Below are the code and all the weights of a small trained network. Each question names an input and a target symbol and asks about switching units off, where a switched-off unit gives its printed mean instead of its output.

import numpy as np


def w(rows, s, z=0):
    codes = np.array(rows[::2]) - 128.0
    scale = np.full(codes.shape[1], s)
    scale[-1] = z or s
    return codes * scale


def f(y):
    return np.maximum(y, 0)


def softmax(a):
    e = np.exp(a - a.max(-1, keepdims=True))
    return e / e.sum(-1, keepdims=True)


def log_softmax(a):
    a = a - a.max(-1, keepdims=True)
    return a - np.log(np.exp(a).sum(-1, keepdims=True))


def net(x, mask):
    ids = ['Ωδζηλτ'.index(c) for c in x.split()]
    T = len(ids)
    res = E[ids] + P[:T]
    r = res
    for j in range(2):
        rows = slice(2 * j, 2 * j + 2)
        q, k, v = (r @ M[0][rows].T for M in (Q, K, V))
        z = softmax(np.where(np.tri(T) > 0, q @ k.T / 2**0.5, -1e9)) @ v
        o = O[0][rows]
        res = res + np.where(mask[j], z, o[:, -1]) @ o[:, :-1]
    y = f(res @ A[0][:, :-1].T + A[0][:, -1])
    res = res + np.where(mask[2:14], y, B[0][:, -1]) @ B[0][:, :-1]
    return log_softmax(res[-1] @ U[:, :-1].T + U[:, -1])


Q, K, V, O, A, B = {}, {}, {}, {}, {}, {}
E = w([
[130,119,129,76],'Ω',
[153,205,52,175],'δ',
[18,62,37,128],'ζ',
[93,115,119,21],'η',
[246,120,126,118],'λ',
[51,8,178,143],'τ',
],0.016)
P = w([
[80,125,173,251],'0',
[102,166,95,95],'1',
[106,161,98,97],'2',
[116,152,102,97],'3',
[117,142,105,100],'4',
[120,130,107,102],'5',
[123,121,114,103],'6',
[127,110,116,104],'7',
[129,98,123,103],'8',
[131,87,125,104],'9',
[135,73,134,102],'10',
[139,62,136,101],'11',
[141,56,147,102],'12',
],0.017)
Q[0] = w([
[255,194,194,15],'h1',
[33,112,99,5],'h1',
[69,75,93,234],'h2',
[64,89,88,38],'h2',
],0.0099)
K[0] = w([
[185,119,126,3],'h1',
[66,49,180,126],'h1',
[83,241,201,214],'h2',
[173,44,168,125],'h2',
],0.013)
V[0] = w([
[78,92,219,108],'h1',
[107,202,7,215],'h1',
[23,103,87,2],'h2',
[164,140,62,75],'h2',
],0.0088)
O[0] = w([
[88,184,144,71,223],'h1',
[147,24,120,115,177],'h1',
[19,153,1,255,254],'h2',
[96,27,91,139,67],'h2',
],0.0082,0.0034)
A[0] = w([
[230,14,91,99,97],'n1',
[215,44,157,236,2],'n2',
[195,96,201,75,135],'n3',
[225,184,133,88,178],'n4',
[197,202,128,60,17],'n5',
[161,255,148,119,108],'n6',
[32,102,121,120,51],'n7',
[171,58,127,103,61],'n8',
[74,119,113,108,81],'n9',
[82,64,195,185,86],'n10',
[53,182,123,99,102],'n11',
[60,119,54,51,206],'n12',
],0.0095,0.0073)
B[0] = w([
[81,114,115,165,201],'n1',
[75,146,209,76,158],'n2',
[135,159,51,124,185],'n3',
[158,169,122,194,154],'n4',
[89,78,177,254,139],'n5',
[85,107,25,97,154],'n6',
[130,101,182,220,173],'n7',
[94,167,124,167,161],'n8',
[129,115,141,148,160],'n9',
[245,141,47,107,146],'n10',
[53,114,140,138,193],'n11',
[216,144,166,93,254],'n12',
],0.0099,0.016)
U = w([
[254,238,68,168,113],'Ω',
[144,71,43,117,189],'δ',
[161,8,163,181,152],'ζ',
[36,51,234,203,111],'η',
[200,102,184,42,253],'λ',
[55,193,79,78,9],'τ',
],0.0078,0.0039)

Each question gives the input, a string of symbols that net reads in full, and the target symbol t.
The units are the heads (2 rows each of Q, K, V and O) and the neurons (one row each of A and B). Each row of codes is followed by its name. A weight is (code - 128) times the scale printed after its matrix; where a second scale follows, it is the last column's (O, A, B and U).
mask holds one flag per unit, heads first, then neurons. A switched-off unit (its flag False) gives its mean, the last column of its rows in O or B, instead of its output. The means were averaged over made-up inputs and are rounded, as every weight is.
A unit's drop is (log p(t) with every unit on - log p(t) with that unit switched off) / (log p(t) with every unit on - log p(t) with every unit switched off).
The circuit of an input: a set's keep is (log p(t) with only the set's units on - log p(t) with every unit switched off) / (log p(t) with every unit on - log p(t) with every unit switched off). Starting from the 12 units with the biggest drops (on a tie, the unit counted first), units are removed one at a time, each time the one whose removal leaves the highest keep (on an exact tie, the one counted first), for as long as the keep stays at least 0.8.
units of the circuit, in order: the units of the circuit, biggest drop first
top k neurons: the k neurons with the biggest drops, biggest first
heads that matter: for each layer, one digit per head in row order, 1 if its drop is at least 0.15 and else 0, layers parted by /
drop when u is switched off: that unit's drop, to one decimal
input δ δ τ τ τ η Ω, target τ: units of the circuit, in order : h1, h2
input ζ δ δ δ ζ, target ζ: units of the circuit, in order : h1, n7
input η λ τ λ Ω ζ η, target η: units of the circuit, in order : h2, n7
input ζ δ η ζ ζ λ ζ, target ζ: units of the circuit, in order : h1, n7, n12
input Ω ζ λ δ τ λ η η ζ Ω Ω τ η, target τ: top 2 neurons : n6, n11
input ζ λ δ ζ η η δ ζ δ η τ Ω λ, target δ: top 3 neurons : n7, n12, n11
input Ω λ λ Ω Ω λ Ω Ω λ, target η: top 3 neurons : n12, n2, n1
input τ λ ζ η η τ, target τ: units of the circuit, in order : h2, h1, n6
input λ η Ω Ω δ τ τ, target Ω: units of the circuit, in order : h2, n3, n4
input λ λ η, target λ: units of the circuit, in order : h2, n12
input η δ λ τ Ω δ Ω Ω η Ω, target η: top 2 neurons : n3, n7
input λ δ Ω λ η δ δ η, target η: top 4 neurons : n7, n11, n3, n10
input η Ω τ Ω Ω τ λ δ δ, target δ: heads that matter : 11
input ζ ζ δ τ, target ζ: heads that matter : 10
input ζ Ω δ λ η δ Ω ζ λ η, target λ: top 2 neurons : n12, n1
input δ ζ δ λ ζ ζ Ω, target ζ: top neuron : n3
input δ τ ζ η τ Ω η δ, target δ: heads that matter : 10
input τ λ δ ζ τ δ τ η, target τ: top 2 neurons : n11, n6
input ζ τ λ τ τ, target ζ: top 3 neurons : n7, n10, n3
input τ ζ τ δ δ τ δ, target ζ: top neuron : n3
input Ω Ω ζ δ τ δ Ω Ω η η δ τ, target λ: heads that matter : 11
input τ η δ δ ζ ζ λ λ, target δ: heads that matter : 01
input Ω δ τ, target λ: top neuron : n1
input Ω τ τ ζ, target λ: drop when n3 is switched off : 0.1
input δ τ δ δ, target ζ: drop when n3 is switched off : 0.1
